Below are the code and all the weights of a small trained network. Each question names an input and a target symbol and asks about switching units off, where a switched-off unit gives its printed mean instead of its output.

import numpy as np


def w(rows, s, z=0):
    codes = np.array(rows[::2]) - 128.0
    scale = np.full(codes.shape[1], s)
    scale[-1] = z or s
    return codes * scale


def f(y):
    return y / 2 * (1 + np.tanh(0.7978845608 * (y + 0.044715 * y**3)))


def softmax(a):
    e = np.exp(a - a.max(-1, keepdims=True))
    return e / e.sum(-1, keepdims=True)


def log_softmax(a):
    a = a - a.max(-1, keepdims=True)
    return a - np.log(np.exp(a).sum(-1, keepdims=True))


def net(x, mask):
    ids = ['αβγεζστφ'.index(c) for c in x.split()]
    T = len(ids)
    res = E[ids] + P[:T]
    r = res
    for j in range(3):
        rows = slice(3 * j, 3 * j + 3)
        q, k, v = (r @ M[0][rows].T for M in (Q, K, V))
        z = softmax(np.where(np.tri(T) > 0, q @ k.T / 3**0.5, -1e9)) @ v
        o = O[0][rows]
        res = res + np.where(mask[j], z, o[:, -1]) @ o[:, :-1]
    y = f(res @ A[0][:, :-1].T + A[0][:, -1])
    res = res + np.where(mask[3:11], y, B[0][:, -1]) @ B[0][:, :-1]
    return log_softmax(res[-1] @ U[:, :-1].T + U[:, -1])


Q, K, V, O, A, B = {}, {}, {}, {}, {}, {}
E = w([
[171,184,245,225,168],'α',
[72,182,85,82,93],'β',
[15,120,172,183,135],'γ',
[243,110,64,168,175],'ε',
[168,205,147,80,140],'ζ',
[150,88,9,219,104],'σ',
[66,175,67,25,138],'τ',
[85,14,174,164,191],'φ',
],0.016)
P = w([
[139,195,34,254,159],'0',
[141,193,39,217,166],'1',
[141,187,57,185,170],'2',
[136,178,87,154,158],'3',
[132,176,122,112,158],'4',
[126,170,145,100,163],'5',
[116,162,159,107,159],'6',
],0.0076)
Q[0] = w([
[24,199,219,188,108],'h1',
[167,122,134,199,203],'h1',
[145,99,149,196,215],'h1',
[143,73,89,99,138],'h2',
[5,102,132,140,241],'h2',
[24,165,193,86,195],'h2',
[210,159,104,199,131],'h3',
[70,124,141,172,233],'h3',
[81,138,58,90,107],'h3',
],0.011)
K[0] = w([
[67,58,153,93,182],'h1',
[129,166,186,252,189],'h1',
[163,109,212,190,145],'h1',
[145,49,130,212,82],'h2',
[85,62,177,84,176],'h2',
[77,85,122,59,151],'h2',
[136,156,82,165,186],'h3',
[197,49,120,49,60],'h3',
[134,199,52,67,36],'h3',
],0.011)
V[0] = w([
[113,113,211,167,63],'h1',
[62,94,78,142,123],'h1',
[109,149,57,91,95],'h1',
[83,154,149,190,70],'h2',
[134,98,166,131,190],'h2',
[121,246,89,113,157],'h2',
[137,58,127,131,141],'h3',
[197,150,214,108,119],'h3',
[97,149,172,143,109],'h3',
],0.012)
O[0] = w([
[157,134,65,129,50,88],'h1',
[149,47,38,60,89,202],'h1',
[45,122,117,90,121,148],'h1',
[139,120,147,67,30,165],'h2',
[140,185,165,129,234,112],'h2',
[178,151,2,152,129,229],'h2',
[186,179,149,107,97,85],'h3',
[139,81,124,27,107,10],'h3',
[52,80,137,156,116,109],'h3',
],0.0077,0.011)
A[0] = w([
[209,116,147,179,169,112],'n1',
[50,174,146,7,96,105],'n2',
[181,188,103,72,254,252],'n3',
[108,214,153,190,73,164],'n4',
[43,165,146,130,161,61],'n5',
[8,138,112,115,85,66],'n6',
[101,29,91,146,141,117],'n7',
[68,51,144,147,151,196],'n8',
],0.0092,0.0026)
B[0] = w([
[254,134,96,84,193,174],'n1',
[93,145,94,158,209,170],'n2',
[88,123,153,83,33,254],'n3',
[133,105,170,253,84,191],'n4',
[162,191,237,246,178,180],'n5',
[151,49,157,103,124,237],'n6',
[191,57,145,125,238,199],'n7',
[204,71,229,80,91,166],'n8',
],0.0082,0.0095)
U = w([
[100,174,185,127,188,47],'α',
[54,95,84,105,254,155],'β',
[81,53,188,80,88,116],'γ',
[143,123,129,12,158,143],'ε',
[69,186,129,41,64,255],'ζ',
[94,120,148,65,150,31],'σ',
[130,42,176,13,165,136],'τ',
[68,136,161,103,99,142],'φ',
],0.0089,0.0048)

Each question gives the input, a string of symbols that net reads in full, and the target symbol t.
The units are the heads (3 rows each of Q, K, V and O) and the neurons (one row each of A and B). Each row of codes is followed by its name. A weight is (code - 128) times the scale printed after its matrix; where a second scale follows, it is the last column's (O, A, B and U).
mask holds one flag per unit, heads first, then neurons. A switched-off unit (its flag False) gives its mean, the last column of its rows in O or B, instead of its output. The means were averaged over made-up inputs and are rounded, as every weight is.
A unit's drop is (log p(t) with every unit on - log p(t) with that unit switched off) / (log p(t) with every unit on - log p(t) with every unit switched off).
The circuit of an input: a set's keep is (log p(t) with only the set's units on - log p(t) with every unit switched off) / (log p(t) with every unit on - log p(t) with every unit switched off). Starting from all 11 units, units are removed one at a time, each time the one whose removal leaves the highest keep (on an exact tie, the one counted first), for as long as the keep stays at least 0.8.
circuit, biggest first: the units of the circuit, biggest drop first
most important unit: the unit with the biggest drop
k most important neurons: the k neurons with the biggest drops, biggest first
which heads matter: for each layer, one digit per head in row order, 1 if its drop is at least 0.15 and else 0, layers parted by /
drop of u: that unit's drop, to one decimal
input γ ε τ β τ γ τ, target β: which heads matter -> 100
input ε γ γ σ α ζ γ, target τ: circuit, biggest first -> h3, n8
input φ γ γ, target α: most important unit -> h2
input α γ φ γ, target α: 3 most important neurons -> n5, n3, n6
input α γ γ γ σ φ, target α: which heads matter -> 110
input γ γ σ τ, target β: circuit, biggest first -> h1, n2
input γ τ ζ φ, target τ: which heads matter -> 010
input γ γ β β γ γ, target γ: circuit, biggest first -> h2, h3, n8
input γ α ε σ γ ζ, target ζ: 3 most important neurons -> n3, n7, n6
input τ γ γ ε ε γ, target ζ: which heads matter -> 101
input τ σ φ ε, target ε: 2 most important neurons -> n1, n4
input σ ε γ γ, target ζ: circuit, biggest first -> h3, n7, h2
input β γ τ β γ τ γ, target β: which heads matter -> 110
input γ σ φ τ, target α: which heads matter -> 110
input γ γ γ, target γ: which heads matter -> 011
input σ σ γ, target φ: drop of n1 -> 0.1
input ζ γ γ, target τ: drop of n4 -> 0.1
input σ γ γ, target φ: drop of h1 -> 0.2
